Below are the code and all the weights of a small trained network. Each question names an input and a class and asks about switching units off, where a switched-off unit gives its printed mean instead of its output.

import numpy as np


def w(rows, s, z=0):
    codes = np.array(rows[::2]) - 128.0
    scale = np.full(codes.shape[1], s)
    scale[-1] = z or s
    return codes * scale


def norm(h):
    return h / np.sqrt((h * h).mean(-1, keepdims=True) + 1e-5)


def f(y):
    return y / 2 * (1 + np.tanh(0.7978845608 * (y + 0.044715 * y**3)))


def log_softmax(a):
    a = a - a.max(-1, keepdims=True)
    return a - np.log(np.exp(a).sum(-1, keepdims=True))


def net(x, mask):
    res = np.array(x, float).reshape(1, 8) / 4 @ E
    u = 0
    for l in range(2):
        y = f(norm(res) @ A[l][:, :-1].T + A[l][:, -1])
        res = res + np.where(mask[u : u + 14], y, B[l][:, -1]) @ B[l][:, :-1]
        u += 14
    return log_softmax(norm(res)[-1] @ U[:, :-1].T + U[:, -1])


A, B = {}, {}
E = w([
[68,70,214,183,141],'x0',
[108,69,2,200,155],'x1',
[146,184,176,99,224],'x2',
[169,88,150,90,92],'x3',
[55,180,139,124,36],'x4',
[49,106,140,43,114],'x5',
[197,123,156,80,99],'x6',
[136,212,112,132,141],'x7',
],0.0073)
A[0] = w([
[164,133,26,205,114,81],'0.n1',
[187,92,239,91,106,177],'0.n2',
[120,253,108,56,160,123],'0.n3',
[160,122,58,142,196,3],'0.n4',
[132,35,138,130,56,85],'0.n5',
[97,225,169,121,162,33],'0.n6',
[113,26,142,95,76,155],'0.n7',
[34,107,97,151,141,157],'0.n8',
[80,151,63,117,125,24],'0.n9',
[224,112,148,115,124,100],'0.n10',
[58,136,200,192,154,141],'0.n11',
[165,246,123,158,235,7],'0.n12',
[92,101,135,99,90,147],'0.n13',
[111,213,128,145,66,94],'0.n14',
],0.011,0.0037)
B[0] = w([
[199,180,77,129,105,254],'0.n1',
[192,79,162,116,105,248],'0.n2',
[94,124,184,4,167,232],'0.n3',
[120,111,26,145,114,189],'0.n4',
[105,103,100,55,123,207],'0.n5',
[152,159,129,71,179,168],'0.n6',
[174,96,110,115,77,234],'0.n7',
[97,100,173,103,74,218],'0.n8',
[138,89,178,135,101,148],'0.n9',
[27,122,189,144,89,186],'0.n10',
[106,125,158,184,81,217],'0.n11',
[137,93,100,63,79,230],'0.n12',
[126,70,147,144,124,174],'0.n13',
[45,213,118,128,251,172],'0.n14',
],0.011,0.005)
A[1] = w([
[75,206,93,157,130,20],'1.n1',
[81,93,118,90,133,127],'1.n2',
[142,76,67,59,112,154],'1.n3',
[135,168,140,154,111,91],'1.n4',
[100,136,142,55,77,230],'1.n5',
[135,104,205,205,99,6],'1.n6',
[178,196,55,148,124,61],'1.n7',
[117,127,226,149,141,187],'1.n8',
[190,100,182,80,147,211],'1.n9',
[132,198,156,25,120,181],'1.n10',
[170,107,122,154,54,80],'1.n11',
[4,193,136,122,51,162],'1.n12',
[45,55,106,121,98,116],'1.n13',
[93,88,115,156,117,15],'1.n14',
],0.011,0.0026)
B[1] = w([
[183,59,146,125,232,137],'1.n1',
[115,144,64,82,98,168],'1.n2',
[206,137,75,100,106,254],'1.n3',
[182,148,141,147,181,120],'1.n4',
[145,32,82,178,104,253],'1.n5',
[80,254,193,202,221,170],'1.n6',
[143,200,71,179,105,193],'1.n7',
[196,150,39,236,179,196],'1.n8',
[248,144,177,185,83,224],'1.n9',
[195,16,133,64,142,237],'1.n10',
[139,133,158,75,182,199],'1.n11',
[106,79,131,227,161,197],'1.n12',
[115,82,84,86,103,204],'1.n13',
[63,133,196,64,97,133],'1.n14',
],0.0077,0.0064)
U = w([
[212,64,161,50,95,184],'0',
[92,185,188,11,218,91],'1',
[9,89,131,173,101,130],'2',
[144,175,234,228,151,115],'3',
[169,221,15,143,121,152],'4',
[48,192,91,85,134,3],'5',
],0.015,0.011)

Each question gives the input, the list of numbers given to net, and the class t.
The units are the neurons (one row each of A and B). Each row of codes is followed by its name. A weight is (code - 128) times the scale printed after its matrix; where a second scale follows, it is the last column's (A, B and U).
mask holds one flag per neuron, layer by layer. A switched-off neuron (its flag False) gives its mean, the last column of its row in B, instead of its output. The means were averaged over made-up inputs and are rounded, as every weight is.
A unit's drop is (log p(t) with every unit on - log p(t) with that unit switched off) / (log p(t) with every unit on - log p(t) with every unit switched off).
The circuit of an input: a set's keep is (log p(t) with only the set's units on - log p(t) with every unit switched off) / (log p(t) with every unit on - log p(t) with every unit switched off). Starting from the 12 units with the biggest drops (on a tie, the unit counted first), units are removed one at a time, each time the one whose removal leaves the highest keep (on an exact tie, the one counted first), for as long as the keep stays at least 0.8.
units of the circuit, in order: the units of the circuit, biggest drop first
most important unit: the unit with the biggest drop
k most important neurons: the k neurons with the biggest drops, biggest first
k most important neurons of layer l: the k neurons of layer l with the biggest drops, biggest first
drop when u is switched off: that unit's drop, to one decimal
input [2,5,-7,-3,1,-8,1,-6], class 4: units of the circuit, in order	(0.n1 1.n10)
input [-2,4,7,1,6,7,-2,-7], class 2: most important unit	0.n2
input [-4,4,1,1,0,1,6,-5], class 4: 3 most important neurons	(0.n3 0.n8 1.n10)
input [-1,5,7,8,7,8,-5,-3], class 2: 2 most important neurons	(0.n2 0.n1)
input [4,4,-5,-1,8,-3,3,4], class 2: 2 most important neurons of layer 0	(0.n8 0.n5)
input [1,7,-4,7,1,-3,2,0], class 4: 4 most important neurons of layer 0	(0.n1 0.n2 0.n3 0.n12)
input [8,6,7,8,-5,-5,8,0], class 3: 2 most important neurons	(0.n10 1.n6)
input [8,8,-1,-2,-8,-1,-1,-2], class 2: 2 most important neurons of layer 0	(0.n12 0.n2)
input [2,-2,6,-5,7,6,-3,-3], class 2: 2 most important neurons	(0.n11 1.n12)
input [4,-2,-2,6,3,5,-6,-2], class 2: 3 most important neurons of layer 0	(0.n11 0.n1 0.n3)
input [8,-8,8,-1,-2,2,-7,7], class 0: 2 most important neurons of layer 0	(0.n12 0.n6)
input [5,1,-3,-1,-4,-4,3,8], class 4: drop when 0.n10 is switched off	0.0
input [1,-4,1,-7,7,-1,0,1], class 1: drop when 0.n6 is switched off	0.1
input [-4,7,7,-2,-6,4,3,-3], class 4: most important neuron of layer 0	(0.n4)
input [0,-3,4,-1,4,-7,-8,1], class 1: drop when 0.n14 is switched off	0.7
input [1,2,-1,-7,6,5,8,5], class 1: 2 most important neurons of layer 0	(0.n14 0.n3)
